Here is a tiny trained network, its code and every weight. The questions are about switching its units off for an input and a target symbol, where a switched-off unit gives its printed mean instead of its output.

import numpy as np


def w(rows, s, z=0):
    codes = np.array(rows[::2]) - 128.0
    scale = np.full(codes.shape[1], s)
    scale[-1] = z or s
    return codes * scale


def f(y):
    return y / 2 * (1 + np.tanh(0.7978845608 * (y + 0.044715 * y**3)))


def softmax(a):
    e = np.exp(a - a.max(-1, keepdims=True))
    return e / e.sum(-1, keepdims=True)


def log_softmax(a):
    a = a - a.max(-1, keepdims=True)
    return a - np.log(np.exp(a).sum(-1, keepdims=True))


def net(x, mask):
    ids = ['εθμξπστφψω'.index(c) for c in x.split()]
    T = len(ids)
    res = E[ids] + P[:T]
    u = 0
    for l in range(3):
        r = res
        for j in range(2):
            rows = slice(2 * j, 2 * j + 2)
            q, k, v = (r @ M[l][rows].T for M in (Q, K, V))
            z = softmax(np.where(np.tri(T) > 0, q @ k.T / 2**0.5, -1e9)) @ v
            o = O[l][rows]
            res = res + np.where(mask[u + j], z, o[:, -1]) @ o[:, :-1]
        u += 2
        y = f(res @ A[l][:, :-1].T + A[l][:, -1])
        res = res + np.where(mask[u : u + 4], y, B[l][:, -1]) @ B[l][:, :-1]
        u += 4
    return log_softmax(res[-1] @ U[:, :-1].T + U[:, -1])


Q, K, V, O, A, B = {}, {}, {}, {}, {}, {}
E = w([
[79,146,32,86],'ε',
[144,103,171,137],'θ',
[57,171,144,254],'μ',
[143,154,188,41],'ξ',
[140,98,164,143],'π',
[63,78,130,230],'σ',
[39,201,184,156],'τ',
[146,101,171,134],'φ',
[117,88,147,176],'ψ',
[147,138,191,37],'ω',
],0.018)
P = w([
[127,161,217,193],'0',
[255,178,89,122],'1',
[210,174,83,115],'2',
[170,158,87,121],'3',
[140,143,92,128],'4',
[119,133,99,131],'5',
[103,120,100,132],'6',
[88,112,104,133],'7',
[71,106,111,131],'8',
[62,99,114,126],'9',
[49,94,122,126],'10',
[37,91,128,119],'11',
[31,91,129,112],'12',
[21,87,132,107],'13',
],0.0087)
Q[0] = w([
[113,89,139,2],'0.h0',
[83,144,151,107],'0.h0',
[60,174,105,141],'0.h1',
[144,34,123,172],'0.h1',
],0.0099)
K[0] = w([
[105,152,95,110],'0.h0',
[125,106,94,123],'0.h0',
[105,159,140,172],'0.h1',
[100,11,84,161],'0.h1',
],0.011)
V[0] = w([
[246,127,135,167],'0.h0',
[46,149,187,254],'0.h0',
[144,234,29,246],'0.h1',
[180,200,129,82],'0.h1',
],0.0056)
O[0] = w([
[212,51,181,59,105],'0.h0',
[180,92,167,82,255],'0.h0',
[36,254,148,53,205],'0.h1',
[127,60,158,168,106],'0.h1',
],0.0077,0.0049)
A[0] = w([
[113,107,11,91,74],'0.n0',
[123,151,164,64,68],'0.n1',
[88,153,73,103,159],'0.n2',
[149,51,112,124,251],'0.n3',
],0.011,0.0028)
B[0] = w([
[121,254,108,109,147],'0.n0',
[139,70,252,160,221],'0.n1',
[148,173,203,73,255],'0.n2',
[10,152,161,37,200],'0.n3',
],0.0081,0.0035)
Q[1] = w([
[157,152,215,141],'1.h0',
[134,162,111,163],'1.h0',
[94,152,2,23],'1.h1',
[75,141,67,139],'1.h1',
],0.0089)
K[1] = w([
[190,121,57,113],'1.h0',
[191,161,105,255],'1.h0',
[190,129,116,221],'1.h1',
[58,147,143,88],'1.h1',
],0.006)
V[1] = w([
[110,154,163,45],'1.h0',
[5,71,164,95],'1.h0',
[2,149,48,85],'1.h1',
[222,91,54,22],'1.h1',
],0.0066)
O[1] = w([
[50,140,72,167,224],'1.h0',
[252,59,64,193,201],'1.h0',
[77,200,2,95,124],'1.h1',
[176,241,218,81,2],'1.h1',
],0.0062,0.0072)
A[1] = w([
[151,111,29,157,254],'1.n0',
[22,132,84,2,112],'1.n1',
[195,163,78,123,93],'1.n2',
[197,109,100,252,199],'1.n3',
],0.01,0.0066)
B[1] = w([
[167,156,211,76,197],'1.n0',
[209,86,48,187,254],'1.n1',
[170,131,27,163,121],'1.n2',
[174,245,254,85,176],'1.n3',
],0.007,0.0074)
Q[2] = w([
[154,87,75,98],'2.h0',
[149,138,151,1],'2.h0',
[45,97,217,145],'2.h1',
[118,63,101,150],'2.h1',
],0.01)
K[2] = w([
[242,20,104,98],'2.h0',
[106,149,254,32],'2.h0',
[231,168,35,122],'2.h1',
[93,105,140,56],'2.h1',
],0.0089)
V[2] = w([
[92,254,109,127],'2.h0',
[58,105,142,135],'2.h0',
[126,194,14,117],'2.h1',
[144,110,195,122],'2.h1',
],0.008)
O[2] = w([
[178,3,179,47,253],'2.h0',
[118,16,78,113,107],'2.h0',
[96,250,168,175,82],'2.h1',
[117,72,157,109,174],'2.h1',
],0.0069,0.0049)
A[2] = w([
[77,139,180,134,203],'2.n0',
[124,90,75,249,3],'2.n1',
[155,95,91,151,88],'2.n2',
[64,95,70,181,106],'2.n3',
],0.013,0.0033)
B[2] = w([
[190,85,62,121,254],'2.n0',
[249,120,199,190,136],'2.n1',
[85,153,162,186,164],'2.n2',
[58,171,142,166,161],'2.n3',
],0.015,0.0076)
U = w([
[241,54,179,90,171],'ε',
[26,86,29,1,253],'θ',
[1,129,95,107,243],'μ',
[103,105,157,198,75],'ξ',
[157,116,130,139,43],'π',
[167,103,135,141,3],'σ',
[128,183,193,85,165],'τ',
[155,110,128,133,31],'φ',
[151,122,110,134,112],'ψ',
[164,111,129,147,39],'ω',
],0.0073,0.0059)

Each question gives the input, a string of symbols that net reads in full, and the target symbol t.
The units are the heads (2 rows each of Q, K, V and O) and the neurons (one row each of A and B). Each row of codes is followed by its name. A weight is (code - 128) times the scale printed after its matrix; where a second scale follows, it is the last column's (O, A, B and U).
mask holds one flag per unit, layer by layer, with each layer's heads first. A switched-off unit (its flag False) gives its mean, the last column of its rows in O or B, instead of its output. The means were averaged over made-up inputs and are rounded, as every weight is.
A unit's drop is (log p(t) with every unit on - log p(t) with that unit switched off) / (log p(t) with every unit on - log p(t) with every unit switched off).
The circuit of an input: a set's keep is (log p(t) with only the set's units on - log p(t) with every unit switched off) / (log p(t) with every unit on - log p(t) with every unit switched off). Starting from the 12 units with the biggest drops (on a tie, the unit counted first), units are removed one at a time, each time the one whose removal leaves the highest keep (on an exact tie, the one counted first), for as long as the keep stays at least 0.8.
circuit, biggest first: the units of the circuit, biggest drop first
top k neurons: the k neurons with the biggest drops, biggest first
k most important neurons of layer l: the k neurons of layer l with the biggest drops, biggest first
which heads matter: for each layer, one digit per head in row order, 1 if its drop is at least 0.15 and else 0, layers parted by /
drop when u is switched off: that unit's drop, to one decimal
input μ ξ φ π τ ψ θ ω ξ φ, target θ: circuit, biggest first	1.n1; 1.n3; 2.n1
input ω τ ξ θ φ θ φ ψ θ ψ, target θ: which heads matter	01 / 10 / 11
input ω μ μ μ, target μ: circuit, biggest first	0.h1
input τ π ψ τ ω φ θ τ ε ψ μ τ ε μ, target θ: circuit, biggest first	2.h0; 1.h1
input φ π ω π ω π σ θ ω, target μ: 2 most important neurons of layer 0	0.n3; 0.n2
input π π φ ξ ξ ω μ ξ θ φ θ μ τ φ, target μ: top 4 neurons	1.n1; 0.n3; 2.n3; 2.n0
input τ τ τ τ θ μ φ σ, target ε: top 4 neurons	1.n3; 1.n0; 0.n3; 1.n1
input τ π μ ψ ψ ω τ, target θ: top 3 neurons	0.n1; 1.n0; 0.n3
input ψ μ τ ω θ τ ξ τ ω τ, target ξ: 3 most important neurons of layer 1	1.n3; 1.n0; 1.n1
input μ μ ω π ω, target θ: top 2 neurons	1.n1; 0.n3
input ω τ τ μ ψ ω ω ψ μ, target θ: which heads matter	01 / 10 / 10
input τ θ θ ψ ψ σ, target ε: 2 most important neurons of layer 2	2.n3; 2.n2
input φ ξ ξ π μ τ μ μ ω θ ω τ ξ, target μ: top 2 neurons	1.n1; 1.n3
input μ ω ξ τ π τ ω ξ μ ω, target μ: top 4 neurons	1.n1; 2.n3; 0.n3; 2.n0
input τ τ ψ μ μ ψ τ μ π ω ξ π, target θ: top 2 neurons	1.n1; 1.n3
input ω φ ψ σ μ, target ε: which heads matter	00 / 00 / 10
input μ ω μ θ ω, target θ: top 2 neurons	0.n3; 1.n1
input ξ θ ψ φ ω φ φ τ ψ, target θ: which heads matter	00 / 10 / 11
input π θ τ ω ξ μ τ, target θ: top 2 neurons	0.n3; 1.n1
input ψ ψ μ ω μ φ τ, target ε: top 2 neurons	0.n1; 0.n3
input π θ τ τ μ, target ε: top 2 neurons	0.n3; 1.n3
input τ τ τ μ μ τ μ ω μ ξ μ τ μ, target ξ: top 3 neurons	2.n1; 2.n3; 1.n1
input ω ω ω τ ω τ τ ξ ω θ ω, target ξ: top 3 neurons	0.n3; 1.n3; 2.n1
input ω φ σ ω σ μ ξ τ ξ ω μ φ τ ω, target ξ: which heads matter	01 / 00 / 10
input φ ω π τ ψ ω φ, target θ: drop when 0.n3 is switched off	1.5
input μ τ μ π μ ψ π θ μ τ π τ ω μ, target ξ: drop when 1.n1 is switched off	0.3
